[128 = 0]

[[151  88 165 133 150 153 153  95 164 114 143 130  64 104 180 118 105 159
  137  75 151 107 191 163 141  68 118 123  79 150 138 137  74 101 127 121
  134]
 [151 121 126 141 163 133 158 101 121 117 145 125 102 128 179 127 105 151
  135  98 141  89 157 138 146 114 111 138  94 139 119 119  96 114 131 126
  141]
 [154 117 125 140 165 137 148 101 119 129 143 126  90 125 171 126  92 151
  145  95 149 103 142 154 137 102 110 146  91 145 123 119  75 116 140 126
  145]
 [139 107 172 138 154 146 159 102 127 132 148 115 114 115 180 118 119 139
  136  91 110  70 187 133 135 115 118 113  92  95 126 115 130 114 141 134
  132]
 [143 134 114 144 174 121 168 111 105 121 150 117 107 146 194 120 108 143
  144 115 129  49 152 148 139 138 121 134  92 127 111 110 122 121 150 128
  129]
 [149 118 137 140 161 137 157 102 134 120 151 124  80 135 192 113 105 158
  151 111 145  75 157 159 134  99 127 127  85 147 128 132  91 108 156 120
  122]
 [146  99 197 130 117 168 127  90 131 130 146 132 138  89 124 126 137 143
   96  71  89 151 186  57 146 116 119 120 113  58 135 148 154 116  99 136
  145]
 [144 103 156 139 153 149 164 100 140 118 151 120  95 121 188 121 107 149
  148  99 136  73 182 148 139  95 117 120  87 132 129 119  99 105 142 127
  127]
 [148 120 116 142 164 128 160 113 132 125 147 123  74 128 186 119  87 149
  152 113 157  89 153 181 137  96 122 143  85 164 126 106  73 113 155 120
  135]
 [146  78 234 114 118 188 132  86 159 125 139 142 110  77 145 125 155 149
   82  38  93 156 222  64 142  90 114  95 111  56 150 164 146 110  78 130
  136]
 [149  80 185 125 139 168 144  92 158 126 144 138  90  86 155 122 120 151
  119  64 140 147 203 112 138  71 111 130  94 120 141 145  90 107 105 122
  137]
 [145 142  62 157 194 104 192 118 119 101 151 107  75 167 227 119  80 151
  179 145 180  11 139 230 141 111 116 140  72 198 112  77  56 107 177 124
  125]
 [144 115 129 143 166 141 164 110 124 115 145 119 100 123 180 123 103 143
  135  94 135  80 159 166 144 112 111 127  87 124 126 101  94 112 134 133
  142]
 [145 105 147 134 155 143 147 106 127 135 146 124  88 116 170 118  99 142
  143  91 133 101 158 155 128 103 122 133  92 125 126 124  95 115 142 121
  133]
 [151 120 105 142 183 119 176 107 129 111 146 120  69 144 205 117  94 155
  152  96 162  59 154 200 143 102 112 137  78 169 120 100  59 109 142 119
  134]
 [142  91 156 137 160 138 154 106 155 118 147 125  52 106 189 120  92 152
  150  91 161  95 191 183 138  60 124 134  79 169 132 119  71 111 145 121
  134]
 [147 111 170 131 146 146 132  98 135 132 149 131  89 111 163 120 121 150
  124  79 112 111 171 135 138 102 129 126 100 107 134 149 123 116 135 128
  139]
 [145 121 113 148 182 119 175 107 129 114 153 119  65 136 212 125  92 153
  156  92 166  50 179 205 152  92 119 140  78 172 120  89  66 109 151 128
  139]
 [149 126 132 138 173 130 165 109 134 116 151 122  66 132 201 116 107 155
  145 111 141  62 166 173 136 103 127 130  80 146 124 125 109 112 159 124
  126]
 [133 132  85 148 175 102 172 122 118 119 150 121  67 150 194 112  86 143
  169 120 166  54 143 213 133 111 132 152  85 184 113  95  72 116 164 119
  121]
 [149 136  84 151 183 102 166 110 119 114 155 124  65 149 202 121  87 159
  162 113 175  64 142 210 145 100 125 154  83 194 119  98  56 113 167 121
  138]
 [142  90 169 139 142 157 147  96 142 122 144 126 107 103 162 124 104 146
  137  93 134 112 177 122 144  84 115 126  92 117 133 123  95 108 127 127
  143]
 [151 115 135 136 163 136 144 103 134 127 149 126  70 121 176 119  92 154
  148  99 144  99 146 172 139  93 127 137  85 146 130 132  81 111 154 122
  140]
 [148 114 149 136 162 141 148 102 130 128 150 125  80 122 180 123 107 150
  136  79 131  86 167 167 143 104 125 127  90 122 129 118  96 111 143 130
  140]
 [144 121  89 149 179 124 171 112 119 115 146 114  85 144 198 121  80 147
  170 117 172  59 137 203 135 104 115 142  77 177 119  90  53 108 158 120
  135]
 [147 105 116 144 172 133 172  98 139 100 144 124  72 132 199 126  99 154
  148  95 169  73 172 170 149  81 112 136  79 171 124 108  56 105 119 123
  130]
 [145 113 140 144 162 143 164  92 120 102 154 125 111 133 189 123 122 151
  131  79 136  66 181 129 151 117 115 124  89 120 121 119 103 107 116 131
  128]
 [150 120 146 131 163 131 154 109 142 132 149 121  61 123 184 114 100 154
  145 103 130  85 157 174 132  97 132 129  87 136 128 132 106 115 162 121
  131]
 [149 112  98 146 169 123 168 116 138 124 151 119  76 124 180 115  73 148
  169 115 178  94 150 204 139  80 117 154  78 184 123  88  41 106 163 119
  143]
 [150  80 183 125 148 161 137  95 166 128 137 133  51  97 168 120 101 155
  137  63 145 129 185 161 134  56 116 124  87 145 141 146  71 105 121 119
  136]
 [150  95 163 135 167 138 153  88 159 113 149 130  40 120 202 117 104 168
  150  68 156  76 195 177 143  67 125 126  79 169 131 146  70 105 139 119
  124]
 [146  89 152 136 161 150 173 100 149 116 151 126  81 112 197 119 101 152
  148  77 162  84 198 165 140  80 111 128  78 156 130 111  66 103 132 120
  126]
 [147 123 122 152 181 123 175  96 126  97 156 120  80 156 223 122 108 160
  154  98 148  20 176 173 151 113 121 119  77 160 117 119  98 110 151 127
  122]
 [151 126  90 147 180 122 176 118 122 118 148 118  89 137 188 118  86 149
  154 110 161  74 135 202 142 112 112 146  77 160 122  89  62 107 161 123
  144]
 [140  95 187 129 160 150 158  98 145 120 147 123  71 115 193 120 123 146
  131  70 119  71 206 136 135  95 122 111  90 112 128 142 128 115 121 126
  120]
 [150  98 158 139 160 148 155  94 142 114 144 130  78 111 190 127 107 158
  135  79 146  92 190 148 146  80 114 128  85 148 134 127  82 110 125 124
  134]
 [148 122 116 148 184 117 176 105 135 101 154 115  69 145 219 121 104 157
  155 103 160  33 182 197 154  98 124 124  73 168 120 103  81 105 153 129
  133]
 [150 123 113 150 175 126 167 112 132 119 147 115  83 124 197 120  89 156
  156 123 155  63 162 184 142  94 115 139  78 160 127 102  81 109 169 128
  142]
 [148 117 155 138 164 137 152 100 124 128 144 122  89 122 186 124 113 147
  132  96 122  75 177 135 140 112 122 126  92 119 123 127 125 119 137 131
  137]
 [147 128 126 139 162 129 149 114 117 125 149 122 102 120 165 124 104 144
  129 106 130 103 148 151 142 114 125 142  93 120 125 112 109 119 144 131
  146]
 [146 114 125 143 164 138 169 108 117 122 145 117 108 131 183 117  98 144
  150 117 142  73 156 145 131 115 110 134  90 135 119 106  96 115 139 125
  125]
 [150 106 134 140 146 145 148  95 132 114 144 132 105 118 166 120 104 158
  135 104 151 115 160 128 140  94 113 137  94 148 130 131  79 107 123 120
  130]
 [148 112 174 132 133 152 135  88 120 126 147 134 121 115 161 122 133 153
  116  83 109 110 178  91 140 118 122 118 109  94 131 148 133 114 114 130
  125]
 [149  78 183 127 144 161 145  91 169 120 146 132  63  97 169 115 104 161
  136  63 145 124 195 149 138  59 118 124  85 140 138 151  74 101 125 118
  132]
 [138 110 124 142 174 124 177 111 131 117 147 116  82 134 204 114 101 144
  157 100 154  46 181 193 135 100 115 127  81 159 119  96  78 107 143 125
  122]
 [145  86 181 132 161 152 164  89 170 102 148 127  46 120 216 116 116 165
  144  69 148  56 219 169 139  67 124 103  77 158 135 148  88 101 132 121
  113]
 [146 131 111 145 178 118 160 109 122 111 144 121  69 137 198 129  98 152
  143 109 151  64 154 178 147 107 126 140  87 157 119 110  92 120 146 129
  139]
 [146  79 190 129 138 159 134  96 169 124 139 136  63  85 161 123 105 156
  125  70 141 147 200 145 139  54 122 126  90 139 146 146  85 109 119 122
  145]
 [147  98 130 143 161 129 157 101 153 122 144 128  49 115 187 116  78 161
  164 103 179  99 171 193 137  58 121 150  80 193 130 117  41 106 153 115
  132]
 [151 124 106 139 161 129 158 113 118 128 151 124  88 130 167 115  87 149
  151 110 151 110 129 170 131 110 120 151  90 151 125 110  72 115 151 119
  138]
 [149 103 136 139 153 146 154 100 136 124 148 126  96 114 166 120  94 151
  149  95 149 108 162 151 137  87 110 138  87 141 129 121  72 105 138 124
  138]
 [145  83 177 132 147 167 161  84 152 103 141 132  96 109 180 127 125 154
  125  70 138  96 198 103 146  81 107 111  90 122 132 143  95 102  94 122
  126]
 [147 140  76 151 178 109 171 124 103 125 152 111 106 142 184 113  81 144
  162 142 157  64 124 201 132 125 120 155  82 161 114  82  79 116 176 123
  135]
 [151 118 135 143 175 139 160 101 128 120 146 120  84 127 200 119  98 156
  144  86 143  54 171 184 139 106 114 122  80 142 123 115  85 106 152 127
  131]
 [141 121 134 146 168 122 159 108 128 120 151 117  81 129 188 118 102 146
  149 101 135  60 172 172 141 104 124 134  88 142 119 117 109 116 157 130
  135]
 [152 118 106 149 178 114 168 103 135 104 152 125  61 145 209 119  93 164
  162 103 176  59 170 193 148  86 118 144  79 197 123 118  63 111 153 119
  130]
 [149 105 165 134 151 154 145  97 128 130 147 127 110 108 156 120 114 146
  122  73 114 112 167 124 143 107 114 127  98  95 132 130 110 111 125 132
  146]
 [145 107 142 136 156 145 155 106 143 114 142 126  88 112 172 128 108 151
  133  96 142 104 170 148 143  87 116 132  91 137 131 120  93 111 130 127
  140]
 [148 117 111 148 163 123 158 102 125 116 143 124  90 134 183 121  91 154
  156 117 160  80 148 158 140  96 119 145  88 167 122 118  74 114 145 121
  134]
 [144  78 216 118 123 183 142  93 162 133 147 133  94  86 146 116 135 145
  109  51  98 138 206 101 133  90 122 104  98  72 142 155 134 106 107 128
  133]]

[160 177 134 127 109 132 120 122 126 137 133 112 130 128 139 132 122 124
 132 134 123 162 132 133 137 111 125 101] -> 1
[129 174 130 125 113 179 132 113 124 120 135 132 125 128 137 125 127 124
 149 145 120 169 122 117 132 130 118 116] -> 3
[147 181 130 128 116 117 113 120 132 128 130 112 132 128 139 131 122 118
 122 138 125 173 136 136 132  91 127  92] -> 46
[144 178 127 128 118 133 111 122 132 136 125  97 133 127 138 136 124 121
 115 133 122 148 127 129 129  88 130  84] -> 8
[132 182 133 126 115 148 125 114 128 133 130 124 130 125 138 130 124 122
 136 138 122 168 134 128 136  96 126  98] -> 54
[109 203 127 126 115  86 123 118 141 144 115  93 138 119 148 135 119 115
  91 133 120 192 121 145 131  61 131  74] -> 11
[169 172 131 126 118 190  90 119 134 145 129 102 126 133 140 128 125 125
 122 135 124 172 121 137 130  81 133  78] -> 30
[154 177 129 125 113 122 116 117 134 142 126 104 128 126 144 126 121 126
 121 132 125 158 125 138 133  88 132  85] -> 58
[124 181 134 126 114 154 110 118 130 131 132 121 132 128 142 140 122 122
 124 140 123 170 128 138 134  98 126  88] -> 18
[192 163 126 128 126 212 107 123 130 130 137 112 124 133 135 122 129 127
 131 135 126 131 127 122 127 103 132  91] -> 47
[151 162 138 125 119 181 104 117 122 128 141 130 124 134 131 130 125 128
 147 145 123 141 131 120 134 127 123 117] -> 16
[183 164 126 127 126 205  91 121 133 135 125 103 124 133 140 123 128 125
 122 136 125 140 120 124 130 102 132  93] -> 29
[170 177 127 127 118 139 119 118 136 140 123  97 131 125 146 129 120 120
 106 135 123 180 122 137 132  82 135  79] -> 25
[157 186 125 129 111 125 120 122 135 145 114  82 136 125 138 131 121 118
 105 129 124 144 130 129 132  67 138  71] -> 28
[148 177 132 128 117 151  98 123 127 133 127 101 130 132 137 128 123 124
 122 141 125 143 132 129 134 100 128  92] -> 22
[148 172 129 125 126 218  97 119 135 134 140 111 126 130 146 125 131 126
 120 137 122 188 109 135 126  90 129  83] -> 45
[131 178 125 125 113 147 122 116 135 131 119 103 133 128 144 133 125 118
 116 137 117 184 117 127 129  85 131  89] -> 44
[139 175 129 127 120 176 124 118 127 132 132 115 128 126 141 123 125 124
 127 139 121 165 114 125 130 108 122  97] -> 7
[144 176 133 126 115 158 117 119 127 123 139 128 126 128 137 131 126 124
 146 142 120 166 127 127 132 121 121 106] -> 38
[167 176 125 128 114 176 113 119 132 134 128  90 129 130 140 131 124 122
 117 132 122 170 116 128 127  90 131  80] -> 31
[141 176 129 127 113 120 108 121 129 139 123  95 132 130 141 140 121 122
 119 138 123 135 133 125 139 100 131  92] -> 49
[179 164 130 128 116 214  99 123 130 139 131 103 126 136 142 124 127 125
 129 136 126 143 120 126 136  99 134  87] -> 43
[163 177 133 126 111 158 116 121 130 138 126 103 128 129 140 127 121 124
 126 139 122 142 121 125 136 101 133  94] -> 50
[143 175 134 128 112 131 124 120 122 124 131 119 133 132 135 137 121 123
 134 144 125 146 145 122 137 116 126 105] -> 39
[164 173 123 129 125 176 112 120 132 129 123  98 132 129 142 126 127 123
 115 132 125 155 127 127 127  78 135  73] -> 15
[153 153 139 124 118 176 115 119 123 128 151 133 119 138 134 129 127 130
 159 146 120 148 117 120 130 141 119 126] -> 42
[125 176 130 127 117 167 102 119 128 135 129 122 130 130 139 135 126 123
 125 140 123 151 130 127 134 105 125  93] -> 27
[148 177 131 127 120 160 106 117 127 128 133 113 128 133 132 128 125 122
 131 145 121 158 130 119 131 114 124 108] -> 23
[141 186 129 127 117 144 125 116 129 127 132 113 131 128 143 131 124 120
 124 143 121 164 132 120 139 114 126 110] -> 12
[137 194 131 126 115 143 118 120 135 140 132 108 134 123 136 130 121 121
 113 138 120 195 127 139 126  81 128  82] -> 36
[185 143 134 126 123 252 118 121 119 116 158 146 115 138 131 129 130 130
 166 150 122 144 118 109 130 167 120 133] -> 9
[146 188 127 124 112 125 107 116 137 145 118  96 134 131 146 137 121 120
 102 134 120 184 129 135 133  87 133  85] -> 14
[171 149 136 128 114 199 139 119 114 122 157 148 119 135 132 123 128 127
 177 149 124 127 133 108 141 160 117 136] -> 6
[167 167 132 126 118 148 117 122 131 142 136 105 124 132 144 128 124 128
 129 137 124 142 119 133 133 104 130  99] -> 41
[119 166 124 128 111 102 113 117 135 132 116  87 138 128 141 137 123 115
 109 132 125 167 134 131 135  66 130  80] -> 19
[140 194 132 125 111 154 105 120 131 132 132 104 128 132 141 133 125 122
 128 139 121 175 121 131 134  98 126 102] -> 53
[173 176 129 127 121 172 111 117 131 133 135 110 127 132 142 128 125 125
 128 135 122 165 120 129 130 100 130  92] -> 35
[161 172 131 129 120 160 124 119 127 130 131 117 130 129 140 130 123 123
 124 138 125 152 128 127 135 105 129  97] -> 57
[167 168 128 127 116 179 130 118 125 126 135 117 128 129 140 114 125 123
 137 142 125 143 124 120 133 117 126 102] -> 21
[127 190 133 125 117 141 113 115 132 139 140 111 130 123 145 128 122 124
 122 138 122 204 124 141 132  91 122  92] -> 32
[139 203 132 126 112 137 125 116 135 140 128 116 132 123 141 134 119 123
 121 134 124 162 126 136 135  84 130  84] -> 37
[167 181 132 127 114 125 105 119 130 137 123  99 127 130 139 129 120 124
 125 133 124 148 132 131 137 109 129 100] -> 2
[195 156 131 128 116 209 116 121 127 131 135 113 123 133 136 130 124 127
 142 137 124 137 122 123 132 117 133  96] -> 10
[159 172 133 126 113 174 119 115 122 130 136 126 126 133 137 127 122 124
 146 147 121 147 132 117 141 134 123 120] -> 56
[174 173 127 127 118 197 106 122 134 139 135 106 124 132 141 124 126 124
 122 136 127 154 123 132 132  93 132  89] -> 0
[117 177 134 124 106 119 123 117 125 124 132 120 131 126 141 138 122 123
 136 141 121 178 132 131 136 115 121 106] -> 4
[143 166 130 126 114 157 107 121 126 121 125 104 128 133 139 129 125 124
 132 142 123 145 127 118 135 114 127 103] -> 13
[178 159 131 125 116 198 123 119 126 131 136 118 123 129 149 120 125 127
 129 140 123 176 112 131 133 122 127 100] -> 51
[157 191 126 129 115 129 115 117 133 135 125  94 133 125 133 132 121 117
 113 133 122 185 131 129 126  75 128  79] -> 17
[127 173 132 125 120 156 104 118 131 139 132 111 128 131 141 131 124 126
 120 140 123 158 117 135 129 102 125  93] -> 5
[138 189 126 126 114 104 112 122 135 134 116  78 134 125 144 128 121 120
 100 133 124 168 124 134 132  79 130  84] -> 24
[173 175 123 128 118 153 102 123 139 148 119  85 131 131 139 125 125 121
 108 125 125 144 119 135 126  61 137  62] -> 48
[155 189 132 126 119 129 105 119 138 150 128  94 131 124 142 135 120 125
 111 128 121 176 125 143 129  66 137  71] -> 55
[142 160 129 125 119 202 113 116 126 118 135 128 126 129 144 128 127 123
 143 143 121 180 121 124 133 120 124 101] -> 34
[155 172 136 126 113 152 127 116 125 130 142 114 127 131 140 128 122 123
 138 145 122 184 126 127 135 118 125 108] -> 26
[140 197 129 127 106 110 114 118 134 141 121  92 135 127 140 138 118 120
 104 134 123 163 137 132 139  88 130  90] -> 33
[132 177 127 125 113 134 128 119 131 131 126 110 130 125 148 132 124 122
 130 139 121 162 119 128 136 111 127  98] -> 40
[113 194 129 127 107  88 127 119 132 132 119  97 135 128 143 142 120 120
 117 139 122 151 137 131 138  84 131  91] -> 52
[159 149 131 127 118 245 116 118 120 123 147 134 120 133 135 128 130 127
 155 146 125 139 122 110 139 147 118 121] -> 59
[147 188 131 127 117  98 105 118 134 149 122  89 134 128 134 137 119 122
 103 128 123 167 135 137 128  68 133  76] -> 20
